Here is a tiny trained network, its code and every weight. The questions are about switching its units off for an input and a target symbol, where a switched-off unit gives its printed mean instead of its output.

import numpy as np


def w(rows, s, z=0):
    codes = np.array(rows[::2]) - 128.0
    scale = np.full(codes.shape[1], s)
    scale[-1] = z or s
    return codes * scale


def softmax(a):
    e = np.exp(a - a.max(-1, keepdims=True))
    return e / e.sum(-1, keepdims=True)


def log_softmax(a):
    a = a - a.max(-1, keepdims=True)
    return a - np.log(np.exp(a).sum(-1, keepdims=True))


def net(x, mask):
    ids = ['αβγδεζηθλξπστφψω'.index(c) for c in x.split()]
    T = len(ids)
    res = E[ids] + P[:T]
    u = 0
    for l in range(2):
        r = res
        for j in range(3):
            rows = slice(3 * j, 3 * j + 3)
            q, k, v = (r @ M[l][rows].T for M in (Q, K, V))
            z = softmax(np.where(np.tri(T) > 0, q @ k.T / 3**0.5, -1e9)) @ v
            o = O[l][rows]
            res = res + np.where(mask[u + j], z, o[:, -1]) @ o[:, :-1]
        u += 3
    return log_softmax(res[-1] @ U[:, :-1].T + U[:, -1])


Q, K, V, O = {}, {}, {}, {}
E = w([
[74,191,145,186,105,128,70,125,135,177,69,125],'α',
[89,95,92,154,124,197,132,83,57,161,211,86],'β',
[112,149,138,92,227,114,136,1,109,67,209,132],'γ',
[194,174,59,95,100,122,150,112,119,164,63,76],'δ',
[141,125,86,167,9,104,99,88,97,101,137,141],'ε',
[183,140,193,152,107,117,95,96,200,62,129,156],'ζ',
[174,77,149,190,202,45,128,99,142,194,158,137],'η',
[119,111,102,207,202,81,140,116,74,183,141,229],'θ',
[80,110,235,158,151,122,139,11,113,196,100,150],'λ',
[72,194,48,132,124,36,106,102,111,91,123,146],'ξ',
[109,103,89,117,116,190,108,108,147,90,73,194],'π',
[109,105,104,237,154,107,254,151,176,121,155,105],'σ',
[91,99,135,132,93,101,167,164,48,104,94,175],'τ',
[122,174,117,152,111,154,111,141,145,207,232,196],'φ',
[134,180,112,237,146,160,103,158,111,71,106,109],'ψ',
[198,218,199,163,168,102,211,138,78,149,167,129],'ω',
],0.0099)
P = w([
[145,123,163,186,205,166,235,53,144,187,155,255],'0',
[138,132,158,174,178,169,203,70,124,159,164,222],'1',
[136,127,147,165,167,159,188,78,117,142,153,197],'2',
[144,126,140,158,153,148,172,91,114,136,149,179],'3',
[142,124,139,151,146,142,165,98,105,126,136,161],'4',
[142,120,132,145,142,140,151,104,102,114,133,142],'5',
[141,122,130,146,134,138,138,115,99,108,129,130],'6',
[143,122,121,138,125,132,128,125,91,102,120,121],'7',
[147,120,120,136,117,133,117,134,89,95,117,104],'8',
[149,120,117,129,108,127,106,145,86,91,109,95],'9',
[144,120,112,121,107,118,90,151,83,78,102,78],'10',
[149,118,104,114,89,117,85,165,74,75,90,53],'11',
[150,117,97,114,81,110,71,174,72,61,80,34],'12',
],0.0063)
Q[0] = w([
[112,95,142,196,120,97,42,72,52,122,153,161],'L0H1',
[188,136,221,64,164,96,64,151,54,182,137,144],'L0H1',
[73,32,146,127,174,88,121,197,207,127,181,102],'L0H1',
[161,143,150,184,155,76,70,75,188,238,161,1],'L0H2',
[76,218,55,100,116,106,177,135,23,141,164,103],'L0H2',
[111,224,180,149,82,235,139,77,192,45,133,82],'L0H2',
[143,154,143,153,95,99,122,136,124,116,80,129],'L0H3',
[88,117,137,101,140,130,136,196,188,122,146,79],'L0H3',
[144,188,128,142,120,164,145,128,94,127,151,153],'L0H3',
],0.023)
K[0] = w([
[122,97,104,120,112,98,23,188,116,91,76,99],'L0H1',
[176,154,181,98,171,88,23,144,55,169,151,128],'L0H1',
[72,40,165,223,176,67,136,159,165,133,214,130],'L0H1',
[127,140,220,184,184,67,48,104,151,228,126,3],'L0H2',
[98,129,60,146,53,74,122,181,22,124,118,100],'L0H2',
[117,205,186,155,51,227,100,103,217,32,73,70],'L0H2',
[117,116,125,52,173,157,125,166,139,143,110,115],'L0H3',
[112,127,95,167,120,125,222,96,174,142,122,127],'L0H3',
[112,147,135,102,89,150,116,119,120,96,108,122],'L0H3',
],0.022)
V[0] = w([
[201,166,130,179,159,125,96,69,48,126,97,246],'L0H1',
[137,220,151,100,79,152,185,107,137,72,60,127],'L0H1',
[118,117,189,106,147,142,176,65,74,128,167,92],'L0H1',
[159,99,128,107,137,137,136,126,157,161,116,147],'L0H2',
[145,158,92,148,149,175,122,143,172,127,171,155],'L0H2',
[153,51,119,113,139,95,28,222,119,110,119,102],'L0H2',
[102,106,111,116,37,102,145,102,137,122,141,125],'L0H3',
[146,138,114,148,145,109,136,122,155,112,196,103],'L0H3',
[122,67,92,159,166,79,120,171,178,113,85,21],'L0H3',
],0.012)
O[0] = w([
[77,2,117,159,176,92,82,156,233,136,165,36,254],'L0H1',
[204,75,168,143,223,131,26,162,73,110,143,172,179],'L0H1',
[106,93,163,91,132,105,167,135,76,164,156,77,131],'L0H1',
[129,154,135,98,113,141,155,98,173,108,108,121,115],'L0H2',
[149,206,65,157,133,183,117,108,187,79,134,104,132],'L0H2',
[106,69,171,127,180,126,145,197,239,118,156,160,40],'L0H2',
[107,102,145,69,64,97,125,134,103,123,148,132,124],'L0H3',
[161,151,113,155,143,138,111,83,161,118,168,127,134],'L0H3',
[99,156,103,115,113,141,122,59,153,88,69,13,25],'L0H3',
],0.0064,0.0082)
Q[1] = w([
[103,132,128,123,129,103,129,130,115,125,139,138],'L1H1',
[132,88,119,160,115,129,134,117,112,120,142,131],'L1H1',
[96,185,162,3,84,177,127,108,170,134,110,154],'L1H1',
[140,101,128,229,143,95,133,164,119,115,151,116],'L1H2',
[99,145,146,111,123,145,121,125,145,120,127,138],'L1H2',
[138,123,132,129,130,131,128,110,136,115,142,124],'L1H2',
[139,128,105,126,148,128,110,133,117,135,120,102],'L1H3',
[105,111,127,141,111,130,107,123,117,106,150,105],'L1H3',
[155,111,105,124,98,126,124,133,116,141,143,117],'L1H3',
],0.062)
K[1] = w([
[110,124,136,140,131,82,125,139,92,156,117,126],'L1H1',
[126,125,129,64,83,167,96,161,115,91,139,143],'L1H1',
[129,129,129,190,177,171,248,20,120,233,245,176],'L1H1',
[101,145,140,54,65,94,32,235,161,41,25,77],'L1H2',
[75,143,135,135,130,127,202,91,186,173,119,96],'L1H2',
[141,105,148,136,108,160,98,112,136,153,136,102],'L1H2',
[137,142,101,150,168,157,10,141,48,97,122,158],'L1H3',
[36,66,102,89,100,104,8,139,163,111,201,86],'L1H3',
[100,154,214,35,88,186,92,169,101,95,190,184],'L1H3',
],0.018)
V[1] = w([
[52,156,174,228,144,84,173,177,98,101,150,93],'L1H1',
[186,198,133,153,163,94,171,167,143,194,125,33],'L1H1',
[132,164,135,190,39,189,15,166,132,151,141,70],'L1H1',
[116,142,249,117,141,190,100,102,198,177,113,159],'L1H2',
[63,127,61,108,190,200,112,169,95,187,48,147],'L1H2',
[156,62,138,177,116,234,220,143,71,81,128,111],'L1H2',
[153,164,99,31,175,157,96,175,147,195,176,103],'L1H3',
[109,138,107,113,141,178,190,128,54,82,152,50],'L1H3',
[249,119,47,122,93,67,187,145,126,162,72,52],'L1H3',
],0.013)
O[1] = w([
[18,174,162,93,106,164,82,139,159,83,82,174,152],'L1H1',
[90,153,255,156,77,133,122,196,134,91,159,82,25],'L1H1',
[75,200,134,195,114,83,119,81,101,212,123,83,220],'L1H1',
[174,63,172,168,31,157,102,79,125,153,110,149,1],'L1H2',
[149,143,143,100,213,210,145,105,122,212,73,126,122],'L1H2',
[150,134,84,158,130,152,96,235,156,152,49,139,141],'L1H2',
[159,162,91,67,157,172,102,120,167,222,191,110,88],'L1H3',
[71,101,109,168,156,223,182,93,67,99,170,92,47],'L1H3',
[183,61,98,232,162,128,168,98,153,174,129,151,57],'L1H3',
],0.0066,0.0063)
U = w([
[95,196,127,133,104,129,70,122,136,149,40,54,128],'α',
[85,79,73,78,84,195,91,135,89,120,164,15,97],'β',
[122,174,159,63,219,111,131,16,167,36,175,140,91],'γ',
[214,115,73,124,159,145,102,79,134,166,84,102,99],'δ',
[154,87,94,156,12,72,83,128,101,88,143,125,92],'ε',
[182,101,180,136,84,148,102,99,218,47,135,134,120],'ζ',
[80,68,148,119,138,87,179,125,254,164,117,106,77],'η',
[93,79,163,205,194,127,103,134,143,155,184,248,255],'θ',
[84,105,233,100,102,108,136,40,66,220,87,171,97],'λ',
[101,167,57,101,114,46,116,124,85,128,109,93,174],'ξ',
[143,93,89,64,126,191,130,152,174,101,41,170,147],'π',
[121,174,99,146,69,158,212,138,79,115,106,153,117],'σ',
[102,47,174,69,90,125,164,192,83,135,76,164,87],'τ',
[150,218,107,83,58,153,131,160,179,193,186,187,93],'φ',
[130,188,107,190,142,161,81,173,172,64,80,101,49],'ψ',
[198,131,216,129,176,77,190,212,80,153,167,79,113],'ω',
],0.0051,0.0095)

Each question gives the input, a string of symbols that net reads in full, and the target symbol t.
The units are the heads (3 rows each of Q, K, V and O). Each row of codes is followed by its name. A weight is (code - 128) times the scale printed after its matrix; where a second scale follows, it is the last column's (O and U).
mask holds one flag per head, layer by layer. A switched-off head (its flag False) gives its mean, the last column of its rows in O, instead of its output. The means were averaged over made-up inputs and are rounded, as every weight is.
A unit's drop is (log p(t) with every unit on - log p(t) with that unit switched off) / (log p(t) with every unit on - log p(t) with every unit switched off).
The circuit of an input: a set's keep is (log p(t) with only the set's units on - log p(t) with every unit switched off) / (log p(t) with every unit on - log p(t) with every unit switched off). Starting from all 6 units, units are removed one at a time, each time the one whose removal leaves the highest keep (on an exact tie, the one counted first), for as long as the keep stays at least 0.8.
circuit, biggest first: the units of the circuit, biggest drop first
unit that matters most: the unit with the biggest drop
heads that matter: for each layer, one digit per head in row order, 1 if its drop is at least 0.15 and else 0, layers parted by /
input ε τ δ ζ π β φ δ σ λ η, target η: heads that matter => 110 / 000
input φ η π α λ ω, target λ: circuit, biggest first => L1H2, L1H1
input τ δ π γ η, target δ: circuit, biggest first => L1H1, L1H2
input ζ δ ψ δ, target ω: circuit, biggest first => L1H1
input ψ γ ψ λ η ψ ψ ξ η, target γ: heads that matter => 001 / 010
input γ π λ π δ α θ λ, target λ: heads that matter => 000 / 010
input σ α π δ θ ε α δ τ β, target π: circuit, biggest first => L1H1, L0H2, L1H2
input δ φ π α φ δ ω β ω δ π λ, target δ: circuit, biggest first => L1H1, L0H1
input ξ σ ξ δ τ, target π: circuit, biggest first => L1H1, L1H2
input η π ζ π φ ζ α π ψ θ σ η, target α: heads that matter => 001 / 100
input ξ ξ γ, target γ: circuit, biggest first => L1H2, L1H1
input π θ ψ ε π, target δ: circuit, biggest first => L1H1, L0H2
input ω π β, target δ: circuit, biggest first => L1H1, L1H2
input π φ σ τ ψ η σ η θ π δ φ π, target δ: heads that matter => 100 / 100
input π δ γ ε θ θ, target ξ: heads that matter => 000 / 111
input φ ω π δ τ γ, target π: circuit, biggest first => L1H1, L1H2, L0H2
input δ θ ξ λ ζ ω π ε θ γ ε λ, target ξ: circuit, biggest first => L1H2, L1H1
input λ η π ε θ ψ δ τ φ π η γ, target δ: heads that matter => 100 / 110
input δ α ψ δ ω τ ξ φ σ ε η α, target λ: heads that matter => 010 / 110
input σ β γ σ ξ λ σ δ γ δ ω, target ω: heads that matter => 000 / 100
input π δ δ τ λ φ α δ η δ η ε ψ, target α: circuit, biggest first => L1H1
input β η ξ ζ φ δ δ β ξ θ ξ γ λ, target γ: circuit, biggest first => L1H2
input θ ω γ β, target β: circuit, biggest first => L1H3, L0H1
input λ ε δ η σ π σ σ ε η, target ξ: heads that matter => 100 / 110
input ε ε ω φ ξ ω σ π γ φ ω, target δ: heads that matter => 000 / 110
input β π λ π α λ η ε β σ δ, target δ: heads that matter => 100 / 001
input τ ω ξ ξ φ δ δ ξ γ π λ β, target δ: heads that matter => 100 / 110
input τ σ δ ζ, target ε: heads that matter => 000 / 010
input η φ β φ, target φ: unit that matters most => L0H3
